[6,-13,-10,-4,-5,21,41,15,-22,-44,12,-19,16,-35,27,-30,-19,-36,25,-8,27,6,14,8,26,14,17,17,-61,-21,-20,-50,20,1]	H
[-14,14,-5,-20,17,-20,24,-11,0,-32,7,2,52,-13,28,-39,4,-43,11,7,44,21,9,30,-16,14,1,62,4,-11,-26,-21,1,-19]	Y
[17,26,-2,1,-48,-31,67,10,-29,-37,37,-41,8,-64,8,-17,10,-37,53,8,63,2,31,5,61,-37,-16,23,-46,-66,-6,-78,-9,-40]	Q
[21,-23,-33,2,23,-12,-3,0,3,-44,-12,-18,-2,10,20,-15,-12,13,-3,38,5,-9,-26,-26,7,-52,8,4,-15,6,43,-37,52,16]	X
[36,-48,-46,-13,-33,4,-25,-4,1,-31,1,-15,48,-33,-19,-12,-8,-33,0,2,4,-27,-7,-8,-22,-42,6,-13,4,-5,10,12,-20,-2]	X
[-47,4,36,17,26,-15,-32,7,11,-14,-29,-4,-12,-7,36,6,27,30,-23,-12,-6,-3,1,37,-23,50,-40,-32,10,6,-10,11,0,-24]	A
[4,20,-10,-4,2,19,30,2,-2,-9,27,10,-25,44,-36,-19,-4,-4,-12,24,10,4,16,18,6,-21,19,57,31,-3,18,17,19,1]	N
[17,-39,13,-19,-2,34,15,19,-8,-16,30,16,38,-29,37,-32,-80,-63,9,-12,14,24,-10,-15,16,46,45,-14,-93,-7,-36,-35,13,23]	V
[-4,-26,-21,15,10,-7,-13,14,-10,-37,-40,-27,-10,-7,30,-4,12,36,-2,-10,-13,-14,0,-14,-3,-3,-15,-36,-32,-1,18,-27,33,11]	H
[9,-22,27,3,-22,34,-9,15,-3,9,32,31,-12,9,-7,-13,-60,-22,-6,-1,-11,9,16,-30,-4,12,24,-39,-46,-10,-16,-2,-11,30]	V
[15,29,47,21,-39,18,60,32,-32,1,57,-1,-5,-40,-9,-5,-10,-34,47,1,39,15,31,11,59,4,4,-16,-86,-42,-16,-41,-19,-29]	C
[-39,66,27,41,46,-22,39,-9,-9,-30,0,-6,-69,56,-7,-1,36,80,-4,72,9,16,28,-8,27,-30,-42,25,5,-19,33,-31,40,-4]	H
[6,-47,16,3,-5,11,-85,30,21,58,-39,34,-3,26,-26,55,9,42,-61,-30,-71,-16,-32,-46,-52,41,3,-93,21,68,9,100,-29,33]	U
[21,-15,-42,6,-13,11,-32,-15,7,-4,-40,-19,6,-18,-27,13,38,10,-31,-19,-27,-39,-21,0,-28,-34,-21,-23,41,6,26,27,-6,-14]	L
[-18,-3,32,22,26,4,-44,14,13,1,-17,35,-43,62,17,-8,-20,50,-31,1,-39,8,-2,-19,-23,19,-19,-54,-2,5,-5,16,15,19]	V
[-37,10,62,1,27,45,-10,3,26,27,0,2,-22,14,10,15,-50,17,-44,51,-18,29,-29,-14,-15,49,36,-21,-34,39,28,34,25,35]	A
[21,-6,-29,1,-35,-7,18,8,-21,-22,9,-13,27,-36,-16,-11,17,-27,21,13,27,-19,19,0,-4,-31,-12,22,-2,-21,5,-22,-9,-21]	X
[10,-22,26,-7,11,5,-14,59,-12,-30,1,57,3,-17,19,-9,26,-24,13,-70,-11,-12,10,40,-7,87,-38,-39,2,12,-70,19,-32,-47]	X
[-22,14,33,5,-22,3,34,8,-12,-13,30,7,39,-39,29,-8,-24,-44,31,4,27,36,26,1,27,25,3,7,-84,-39,-44,-52,-9,-10]	M
[27,-18,-26,-4,-19,0,19,10,-3,-13,32,8,-6,-41,-10,9,-6,-33,5,20,12,-22,1,-61,34,-54,14,-13,-24,-3,9,-37,2,16]	L
[2,-7,29,3,4,25,-27,30,8,11,2,24,6,19,-12,-12,-15,1,-11,-26,-15,4,9,-5,-19,17,8,-23,-2,13,1,36,-12,4]	Y
[5,25,-7,5,-10,2,46,-3,-18,-35,-5,-31,26,-66,5,-8,44,-45,17,-18,32,-16,3,50,27,9,-26,21,0,-35,-33,-27,-8,-71]	L
[3,23,-46,3,-30,10,34,-31,-19,-14,-9,-32,-12,0,-34,-13,43,4,-4,32,20,-16,26,26,-29,-47,-4,71,55,-18,27,2,0,-15]	H
[19,8,-41,-17,-22,11,80,-30,-19,-55,57,-17,29,-36,11,-44,-23,-77,27,30,67,17,22,24,47,-56,34,91,-32,-55,-4,-76,22,-13]	M
[11,-18,-51,-16,34,-6,2,-32,9,-31,-38,-35,26,22,12,-11,21,5,-29,30,1,-7,-47,5,-31,-24,19,32,26,17,48,-1,59,14]	S
[23,-4,-37,9,-1,-10,11,-3,-10,-20,-4,-25,-4,-6,-19,-15,37,7,4,3,26,-35,16,-4,3,-65,-11,24,34,-25,38,-18,16,-14]	Y
[-13,-31,-5,25,32,-44,-73,-10,33,-3,-85,-42,24,-1,49,41,38,77,-33,17,-43,-14,-62,-18,-29,-11,-26,-96,-29,36,46,20,27,5]	C
[-12,-32,18,-16,12,-26,-29,4,2,-4,-17,13,77,1,53,-3,-28,-27,-15,-18,-2,40,-27,-2,-28,57,15,-11,-53,23,-41,1,-1,19]	U
[-6,-7,35,-11,-7,27,3,38,10,17,45,52,-16,22,-23,8,-46,-18,-4,14,-15,22,13,-40,9,30,35,-22,-33,21,-17,27,-11,36]	N
[44,-13,-57,-8,-19,0,26,-14,-3,0,28,-2,3,-19,-27,8,25,-17,2,33,31,-23,-10,-21,10,-71,16,26,14,0,36,-11,-6,7]	C
[13,-13,-37,-35,-49,33,0,-15,7,11,10,-3,40,-6,-51,-19,-19,-52,-17,1,9,-1,8,21,-43,4,35,52,31,6,-2,52,-25,10]	N
[-21,12,28,-5,9,18,-33,-7,25,-15,-55,0,24,-21,9,4,27,-13,-34,-38,-32,2,-26,59,-42,76,-28,-35,32,26,-43,69,-28,-54]	L
[-3,-22,-20,10,-16,-23,-19,-1,-9,-24,-59,-45,48,-39,2,19,77,-1,1,-37,-4,-36,-5,36,-35,20,-41,-50,30,-19,-9,25,-13,-49]	S
[13,24,-19,28,5,-34,43,9,-44,-30,-17,-34,-17,-11,-1,2,90,6,9,-36,38,-33,21,66,24,-6,-47,38,51,-36,-10,-30,15,-76]	U
[-26,6,47,1,37,6,10,-2,8,-20,0,13,59,-16,50,-3,-10,-24,-5,15,8,32,-19,29,3,76,-4,-11,-45,1,-58,9,-5,-33]	V
[-7,-28,-3,33,3,-44,-19,6,-8,-29,-26,-22,7,-26,38,9,20,27,10,7,4,-22,8,-31,17,-24,-39,-72,-42,-36,-2,-46,17,-8]	V
[-27,44,16,21,-7,-7,16,-31,6,37,-14,-25,-13,46,-39,36,23,54,-26,114,-12,16,-8,-49,-29,-57,16,9,13,9,84,23,33,33]	S
[-9,-5,-28,21,-9,-46,-12,17,-18,-49,-49,-30,-14,-16,6,-1,86,21,11,-56,5,-42,38,60,-10,8,-69,-25,48,-32,-12,-5,3,-64]	N
[-11,-11,-2,-2,-17,-13,-8,21,0,-31,-21,-13,23,-36,-1,-9,25,-21,6,-40,7,-15,18,43,-3,45,-24,-28,0,-16,-37,25,-18,-39]	N
[18,-50,-31,-12,-36,-6,-12,24,-9,-28,-5,-15,67,-60,6,-9,11,-46,20,-55,11,-24,12,18,2,18,-7,-25,-30,-20,-36,4,-24,-24]	N
[22,23,-15,15,-10,9,24,-14,-7,1,-1,-21,-1,-9,-28,7,42,8,-3,16,20,-14,-7,30,6,-31,-10,14,15,-9,30,14,-7,-35]	C
[16,-12,-21,-4,-6,-16,21,3,-9,-39,19,-15,19,-28,3,-33,-5,-38,23,-3,46,-12,24,-6,13,-39,4,17,-11,-32,-1,-40,8,-4]	Y
[-6,-14,4,-23,-1,27,23,4,-10,-27,18,-3,61,-66,31,-27,2,-71,0,-37,42,0,-2,71,-7,70,-1,39,-12,-14,-55,7,-24,-42]	A
[-3,18,-13,9,-57,4,44,-1,-26,-6,11,-23,22,-57,-10,-2,34,-36,30,-12,34,-8,44,29,19,-11,-15,26,-15,-51,-13,-36,-21,-42]	M
[14,20,7,3,3,3,30,21,-3,-1,15,18,-44,21,-20,23,34,16,-5,9,8,-13,10,-2,11,-7,-14,2,40,-6,10,13,-8,-8]	Q
[-46,61,59,26,8,-1,28,-18,2,20,-21,-11,-10,6,-4,25,34,26,-13,63,4,21,11,29,-10,43,-19,0,12,-5,0,23,-2,-41]	V
[40,-52,-43,-13,-60,34,-21,-22,1,10,1,-19,48,-50,-36,1,-10,-50,-14,-11,1,-37,2,-10,-31,-23,22,-23,9,-12,-1,29,-37,3]	V
[11,7,-17,-21,-24,10,60,11,-12,-15,27,-3,14,-48,-34,2,42,-62,21,-4,45,-21,27,42,27,24,6,42,34,-17,-35,15,-23,-47]	N
[-1,2,4,-5,-22,40,1,-32,26,14,37,2,6,22,-32,5,-61,-11,-24,73,-7,29,-8,-50,2,-59,56,10,-27,0,37,11,7,49]	M
[25,29,-24,-12,13,5,82,-27,0,-6,76,12,-20,30,-16,-7,-18,-21,2,110,58,16,-7,-34,43,-88,50,89,-11,-6,39,-43,32,36]	C
[-8,3,-9,-12,-11,17,-28,-17,8,21,-46,0,37,16,-28,10,42,5,-37,-7,-30,-4,-23,33,-83,41,-8,6,60,24,7,80,-20,-14]	S
[-6,34,-4,34,6,-14,6,3,-9,-16,-33,-21,-53,-1,-11,18,62,44,-10,3,-14,-28,6,10,9,-33,-47,-21,38,-14,27,-13,20,-43]	L
[8,-30,-6,-4,7,22,-54,15,21,-5,-29,8,-17,9,12,-5,-48,10,-37,-19,-50,1,-40,-42,-24,2,18,-56,-31,35,19,8,27,38]	L
[-12,25,14,5,39,-15,7,-8,19,-28,-8,-2,-21,55,16,1,-6,35,-28,50,3,20,-21,-6,-7,-18,-3,4,15,1,26,10,30,18]	Q
[-21,-25,-13,5,23,-47,-41,20,7,-49,-30,2,10,21,41,-19,13,21,1,-33,-10,-1,5,14,-9,13,-35,-29,-9,-9,-25,-15,21,-4]	N
[-16,-10,-2,-20,-38,12,-19,-9,19,18,-18,-13,57,-21,-24,13,-4,-23,-18,17,-10,7,-1,4,-40,29,16,-5,2,19,-4,64,-30,3]	N
[-9,-14,3,15,-10,-21,-2,36,-12,-22,-4,-7,3,-15,8,0,17,10,15,-19,1,-13,21,0,23,6,-24,-35,-31,-21,-10,-10,6,-15]	N
[-33,24,30,40,2,4,-8,8,-5,4,-29,-18,-31,22,-11,29,37,74,-14,38,-30,-1,15,-13,-6,-9,-27,-41,-1,2,32,27,5,-8]	H
[-6,58,-3,29,33,-17,44,-41,6,-11,-9,-36,-14,21,-9,19,54,41,-11,88,29,9,-22,26,15,-56,-12,36,24,-5,56,0,34,-32]	C
[17,10,-23,-13,-26,13,61,1,-17,-30,39,-22,22,-31,-29,-20,3,-61,20,9,49,-7,27,35,31,-13,22,61,3,-28,-11,-10,-2,-32]	N
[-2,-16,22,-9,-33,54,-8,0,8,19,2,5,62,-45,-15,18,-9,-42,-10,-25,-16,10,-7,26,-14,52,15,-26,-28,1,-33,55,-46,-25]	M
[18,-68,5,9,-18,7,-72,46,4,-7,-37,4,15,-19,21,4,-37,27,-5,-33,-50,-17,-24,-58,-20,11,-12,-112,-76,13,11,5,3,34]	X
[-28,-10,6,22,-36,-36,-39,13,5,9,-56,-38,24,-32,-6,39,46,33,-1,-2,-20,-19,17,-12,-25,13,-35,-66,-8,1,11,29,-13,-20]	N
[-30,38,44,5,-17,47,0,-8,14,40,-3,22,-7,24,-31,18,-5,8,-27,22,-25,33,5,17,-31,38,11,6,11,10,1,54,-19,-4]	M
[-18,-8,-3,7,0,8,-33,-19,22,-10,-33,-10,27,-6,10,13,18,11,-23,-4,-23,3,-14,16,-26,6,-13,-29,10,0,-4,29,-8,-18]	M
[3,-39,-35,-15,-11,-18,-12,-22,23,-10,-31,-52,51,-37,-2,12,-11,-3,-14,50,7,-11,-26,-42,6,-33,29,-23,-39,11,47,8,28,33]	N
[-20,30,40,3,-3,12,-30,7,20,30,-30,18,-24,52,-15,19,2,45,-41,13,-39,22,-11,4,-53,34,-12,-24,30,25,21,68,-15,12]	Q
[0,-5,-55,-9,-20,0,-6,-48,10,-2,-10,-18,32,2,-5,-1,15,-3,-20,37,3,3,-10,0,-33,-60,11,52,28,-9,32,-7,11,11]	M
[-1,-10,29,-2,12,-12,14,28,1,-32,-8,-17,23,-29,49,2,-28,-8,11,-8,13,19,-18,-15,28,40,-3,-47,-82,-11,-15,-30,18,5]	Q
[-14,17,-6,4,13,-4,19,-9,10,-12,-29,-37,-14,9,-11,10,18,18,-16,39,6,-1,-4,12,5,-4,9,13,19,10,40,15,38,-11]	N
[-15,-28,-8,-4,-25,5,-44,-3,5,18,-16,-1,22,-20,9,3,-1,3,-22,-8,-9,-7,-1,-3,-53,8,-2,-9,3,9,16,11,-15,22]	A
[-17,-7,26,-11,-35,-14,36,28,-13,-24,42,3,52,-45,24,-23,-48,-64,41,12,40,33,33,-14,34,28,22,2,-102,-34,-47,-48,-7,9]	N
[-5,-16,11,-8,-4,40,-13,-1,18,39,27,27,-21,12,-21,19,-22,7,-39,49,-11,-1,-10,-40,-20,-14,38,-1,12,34,44,33,-3,50]	A
[-33,10,14,30,43,-45,-3,8,-5,-32,-69,-41,-2,7,48,18,59,58,-6,16,-11,1,-24,5,-4,19,-40,-50,-17,1,30,-18,61,-24]	S
[6,9,50,-18,21,63,-11,18,30,42,45,84,-24,66,-23,4,-69,-5,-41,32,-32,49,-33,-25,-24,45,54,-14,-25,60,0,72,-16,55]	C
[3,-12,23,-13,-38,6,40,6,-20,-12,41,1,76,-77,28,-19,-36,-83,41,1,44,22,21,1,26,42,15,2,-92,-42,-64,-49,-31,-18]	V
